Below is a small trained network, with its code and all its weights. Each question gives an input and a class and asks what happens when units are switched off, that is, made to give their printed mean instead of their output.

import numpy as np


def w(rows, s, z=0):
    codes = np.array(rows[::2]) - 128.0
    scale = np.full(codes.shape[1], s)
    scale[-1] = z or s
    return codes * scale


def norm(h):
    return h / np.sqrt((h * h).mean(-1, keepdims=True) + 1e-5)


def f(y):
    return np.maximum(y, 0)


def log_softmax(a):
    a = a - a.max(-1, keepdims=True)
    return a - np.log(np.exp(a).sum(-1, keepdims=True))


def net(x, mask):
    res = np.array(x, float).reshape(1, 4) / 4 @ E
    u = 0
    for l in range(2):
        y = f(norm(res) @ A[l][:, :-1].T + A[l][:, -1])
        res = res + np.where(mask[u : u + 8], y, B[l][:, -1]) @ B[l][:, :-1]
        u += 8
    return log_softmax(norm(res)[-1] @ U[:, :-1].T + U[:, -1])


A, B = {}, {}
E = w([
[174,126,113,78,144,131,87,99,69,151,196,153],'x0',
[144,131,158,146,85,104,166,135,121,127,162,178],'x1',
[150,108,99,163,168,197,85,136,189,157,97,249],'x2',
[172,214,118,55,143,160,173,190,161,70,132,128],'x3',
],0.012)
A[0] = w([
[162,140,129,92,142,158,141,186,144,105,126,154,3],'L0N0',
[175,169,109,51,136,137,43,96,60,156,205,154,29],'L0N1',
[102,135,99,87,177,146,102,101,92,120,75,19,129],'L0N2',
[1,153,168,154,155,137,189,166,144,128,65,140,30],'L0N3',
[192,142,228,183,37,120,216,109,120,125,185,197,82],'L0N4',
[177,170,107,96,87,144,155,198,121,152,80,147,170],'L0N5',
[121,82,107,185,60,179,82,117,106,163,120,150,118],'L0N6',
[116,118,60,104,222,172,91,85,154,136,74,97,32],'L0N7',
],0.0081,0.0039)
B[0] = w([
[87,176,150,123,151,124,96,156,106,120,158,125,182],'L0N0',
[72,136,47,145,137,179,193,59,110,150,158,167,253],'L0N1',
[220,154,208,205,100,154,131,129,65,129,142,123,228],'L0N2',
[137,114,60,97,84,186,174,2,98,149,161,175,197],'L0N3',
[233,151,188,216,157,216,92,130,42,137,104,85,241],'L0N4',
[23,150,175,124,185,71,112,98,145,152,90,88,223],'L0N5',
[68,174,152,79,189,84,154,168,117,158,133,83,217],'L0N6',
[220,155,224,190,132,158,156,156,92,184,121,147,198],'L0N7',
],0.0091,0.0068)
A[1] = w([
[165,93,146,176,131,188,44,187,164,145,117,172,142],'L1N0',
[86,117,136,209,72,184,217,159,177,105,21,91,2],'L1N1',
[116,109,63,144,201,140,98,143,196,134,112,230,95],'L1N2',
[61,2,183,194,112,66,61,92,116,161,126,142,39],'L1N3',
[16,152,144,136,128,104,155,159,122,135,153,151,73],'L1N4',
[175,244,87,62,131,163,152,167,132,60,126,118,138],'L1N5',
[137,195,152,51,131,145,141,191,174,53,134,166,24],'L1N6',
[91,141,212,155,99,163,180,92,61,140,150,101,220],'L1N7',
],0.0091,0.0033)
B[1] = w([
[172,128,171,81,63,90,141,112,143,58,124,106,169],'L1N0',
[148,124,79,127,153,149,132,90,8,181,225,147,164],'L1N1',
[120,113,97,124,58,63,153,140,118,87,131,22,170],'L1N2',
[79,131,162,102,169,170,97,169,111,101,166,158,169],'L1N3',
[163,189,106,126,171,114,146,141,196,134,86,125,142],'L1N4',
[94,40,154,171,124,108,75,110,93,150,141,163,177],'L1N5',
[86,84,137,113,159,165,105,168,153,154,132,127,150],'L1N6',
[132,126,101,100,120,115,122,160,223,108,83,148,255],'L1N7',
],0.013,0.016)
U = w([
[12,102,162,116,215,140,69,167,160,148,125,148,130],'0',
[125,130,11,132,135,166,190,32,92,182,184,160,249],'1',
[138,97,108,94,7,59,146,155,162,62,118,56,140],'2',
[232,138,229,210,156,177,125,128,83,159,121,138,89],'3',
[164,196,73,149,146,113,159,130,216,142,23,152,110],'4',
],0.014,0.002)

Each question gives the input, the list of numbers given to net, and the class t.
The units are the neurons (one row each of A and B). Each row of codes is followed by its name. A weight is (code - 128) times the scale printed after its matrix; where a second scale follows, it is the last column's (A, B and U).
mask holds one flag per neuron, layer by layer. A switched-off neuron (its flag False) gives its mean, the last column of its row in B, instead of its output. The means were averaged over made-up inputs and are rounded, as every weight is.
A unit's drop is (log p(t) with every unit on - log p(t) with that unit switched off) / (log p(t) with every unit on - log p(t) with every unit switched off).
The circuit of an input: a set's keep is (log p(t) with only the set's units on - log p(t) with every unit switched off) / (log p(t) with every unit on - log p(t) with every unit switched off). Starting from the 12 units with the biggest drops (on a tie, the unit counted first), units are removed one at a time, each time the one whose removal leaves the highest keep (on an exact tie, the one counted first), for as long as the keep stays at least 0.8.
units of the circuit, in order: the units of the circuit, biggest drop first
k most important neurons: the k neurons with the biggest drops, biggest first
k most important neurons of layer l: the k neurons of layer l with the biggest drops, biggest first
input [5,1,-5,-8], class 0: units of the circuit, in order	L1N3
input [8,1,0,-8], class 0: 2 most important neurons	L1N3, L0N3
input [-8,7,4,4], class 1: 2 most important neurons	L1N1, L0N3
input [4,6,-5,5], class 3: 4 most important neurons	L0N4, L1N2, L1N5, L1N0
input [0,-6,-1,-5], class 3: 2 most important neurons of layer 0	L0N2, L0N7
input [4,4,0,2], class 1: 3 most important neurons of layer 0	L0N1, L0N2, L0N7
input [0,7,7,-8], class 0: 2 most important neurons	L1N3, L0N6
input [0,8,8,-7], class 2: units of the circuit, in order	L1N0, L1N2
input [-6,-8,8,0], class 2: 3 most important neurons	L1N2, L1N0, L0N4
input [-4,-6,5,4], class 3: 2 most important neurons of layer 1	L1N7, L1N1
input [-6,6,2,-5], class 1: 3 most important neurons	L1N1, L0N3, L0N2
input [0,2,-4,-4], class 0: 3 most important neurons of layer 1	L1N3, L1N2, L1N0
input [1,2,3,-2], class 4: 2 most important neurons of layer 0	L0N6, L0N5
input [-3,5,7,6], class 2: 4 most important neurons	L1N2, L1N0, L0N6, L1N3
input [8,5,-4,7], class 1: units of the circuit, in order	L0N1
input [-5,-7,1,7], class 0: 4 most important neurons	L0N4, L1N6, L0N5, L0N0
input [7,8,-7,0], class 3: 2 most important neurons of layer 1	L1N2, L1N1
input [-4,6,4,6], class 0: 2 most important neurons of layer 0	L0N5, L0N0
input [-1,-6,-8,8], class 0: 4 most important neurons	L1N5, L1N2, L1N6, L1N0
input [-2,-7,5,-4], class 3: most important neuron of layer 1	L1N7
